Below are the code and all the weights of a small trained network. Each question names an input and a target symbol and asks about switching units off, where a switched-off unit gives its printed mean instead of its output.

import numpy as np


def w(rows, s, z=0):
    codes = np.array(rows[::2]) - 128.0
    scale = np.full(codes.shape[1], s)
    scale[-1] = z or s
    return codes * scale


def norm(h):
    return h / np.sqrt((h * h).mean(-1, keepdims=True) + 1e-5)


def f(y):
    return np.maximum(y, 0)


def softmax(a):
    e = np.exp(a - a.max(-1, keepdims=True))
    return e / e.sum(-1, keepdims=True)


def log_softmax(a):
    a = a - a.max(-1, keepdims=True)
    return a - np.log(np.exp(a).sum(-1, keepdims=True))


def net(x, mask):
    ids = ['βγδεζηθλμξπστψω'.index(c) for c in x.split()]
    T = len(ids)
    res = E[ids] + P[:T]
    q, k, v = (norm(res) @ M[0].T for M in (Q, K, V))
    z = softmax(np.where(np.tri(T) > 0, q @ k.T / 2**0.5, -1e9)) @ v
    res = res + np.where(mask[0], z, O[0][:, -1]) @ O[0][:, :-1]
    y = f(norm(res) @ A[0][:, :-1].T + A[0][:, -1])
    res = res + np.where(mask[1:13], y, B[0][:, -1]) @ B[0][:, :-1]
    return log_softmax(norm(res)[-1] @ U[:, :-1].T + U[:, -1])


Q, K, V, O, A, B = {}, {}, {}, {}, {}, {}
E = w([
[130,171,132],'β',
[169,124,234],'γ',
[149,137,159],'δ',
[110,95,47],'ε',
[227,51,180],'ζ',
[2,79,79],'η',
[125,134,138],'θ',
[112,169,101],'λ',
[151,83,146],'μ',
[149,23,120],'ξ',
[120,107,98],'π',
[123,141,136],'σ',
[120,108,97],'τ',
[119,181,145],'ψ',
[129,121,161],'ω',
],0.025)
P = w([
[154,166,2],'0',
[13,144,139],'1',
[9,138,145],'2',
[10,137,144],'3',
[10,139,146],'4',
[9,142,148],'5',
[6,139,149],'6',
[6,140,150],'7',
[3,140,152],'8',
],0.0052)
Q[0] = w([
[24,103,139],'head 1',
[133,254,195],'head 1',
],0.014)
K[0] = w([
[180,164,128],'head 1',
[2,110,179],'head 1',
],0.0084)
V[0] = w([
[101,74,101],'head 1',
[2,83,147],'head 1',
],0.0046)
O[0] = w([
[254,45,31,89],'head 1',
[226,184,18,252],'head 1',
],0.0047,0.0014)
A[0] = w([
[94,77,62,1],'neuron 1',
[131,97,188,174],'neuron 2',
[151,7,62,109],'neuron 3',
[114,109,83,174],'neuron 4',
[161,120,185,127],'neuron 5',
[48,112,144,145],'neuron 6',
[93,89,87,120],'neuron 7',
[92,177,173,95],'neuron 8',
[101,103,140,106],'neuron 9',
[120,151,83,136],'neuron 10',
[67,62,172,79],'neuron 11',
[134,126,122,86],'neuron 12',
],0.013,0.0041)
B[0] = w([
[165,136,153,161],'neuron 1',
[77,115,107,212],'neuron 2',
[115,159,33,200],'neuron 3',
[78,93,172,193],'neuron 4',
[19,172,225,183],'neuron 5',
[193,131,94,253],'neuron 6',
[85,105,255,179],'neuron 7',
[157,77,106,239],'neuron 8',
[152,167,131,160],'neuron 9',
[184,169,144,206],'neuron 10',
[215,186,103,214],'neuron 11',
[132,187,171,128],'neuron 12',
],0.007,0.0058)
U = w([
[130,141,157,91],'β',
[103,120,207,162],'γ',
[25,139,247,165],'δ',
[73,101,110,132],'ε',
[155,59,186,254],'ζ',
[6,92,137,144],'η',
[242,125,100,131],'θ',
[50,251,75,90],'λ',
[116,113,125,124],'μ',
[125,34,107,246],'ξ',
[106,111,103,144],'π',
[204,144,111,61],'σ',
[119,123,137,103],'τ',
[119,143,154,89],'ψ',
[217,210,240,97],'ω',
],0.013,0.0058)

Each question gives the input, a string of symbols that net reads in full, and the target symbol t.
The units are the heads (2 rows each of Q, K, V and O) and the neurons (one row each of A and B). Each row of codes is followed by its name. A weight is (code - 128) times the scale printed after its matrix; where a second scale follows, it is the last column's (O, A, B and U).
mask holds one flag per unit, heads first, then neurons. A switched-off unit (its flag False) gives its mean, the last column of its rows in O or B, instead of its output. The means were averaged over made-up inputs and are rounded, as every weight is.
A unit's drop is (log p(t) with every unit on - log p(t) with that unit switched off) / (log p(t) with every unit on - log p(t) with every unit switched off).
The circuit of an input: a set's keep is (log p(t) with only the set's units on - log p(t) with every unit switched off) / (log p(t) with every unit on - log p(t) with every unit switched off). Starting from the 12 units with the biggest drops (on a tie, the unit counted first), units are removed one at a time, each time the one whose removal leaves the highest keep (on an exact tie, the one counted first), for as long as the keep stays at least 0.8.
units of the circuit, in order: the units of the circuit, biggest drop first
top k neurons: the k neurons with the biggest drops, biggest first
drop when u is switched off: that unit's drop, to one decimal
input ω τ δ δ σ μ, target ω: top neuron => [neuron 11]
input ξ λ ω, target ω: top 4 neurons => [neuron 11; neuron 5; neuron 3; neuron 6]
input δ η λ τ, target δ: top 3 neurons => [neuron 7; neuron 10; neuron 8]
input λ λ ω ζ ω ζ τ, target λ: units of the circuit, in order => [neuron 8; neuron 1]
input δ λ θ τ δ λ ξ π, target δ: top 4 neurons => [neuron 7; neuron 10; neuron 8; neuron 4]
input ω λ ω ω τ π π, target ω: top 4 neurons => [neuron 11; neuron 1; neuron 6; neuron 7]
input δ π π ξ τ, target δ: top 2 neurons => [neuron 7; neuron 10]
input λ λ ε λ π η γ β μ, target λ: top 2 neurons => [neuron 3; neuron 11]
input ω λ λ λ ζ β ω ζ π, target ω: top 3 neurons => [neuron 11; neuron 1; neuron 2]
input δ ω λ λ λ η μ, target δ: drop when neuron 3 is switched off => 0.0
input δ λ δ θ μ, target δ: drop when head 1 is switched off => 1.7
input λ δ λ ξ μ ω λ π τ, target λ: drop when head 1 is switched off => 0.3
input λ λ ξ π, target λ: drop when neuron 8 is switched off => 2.5
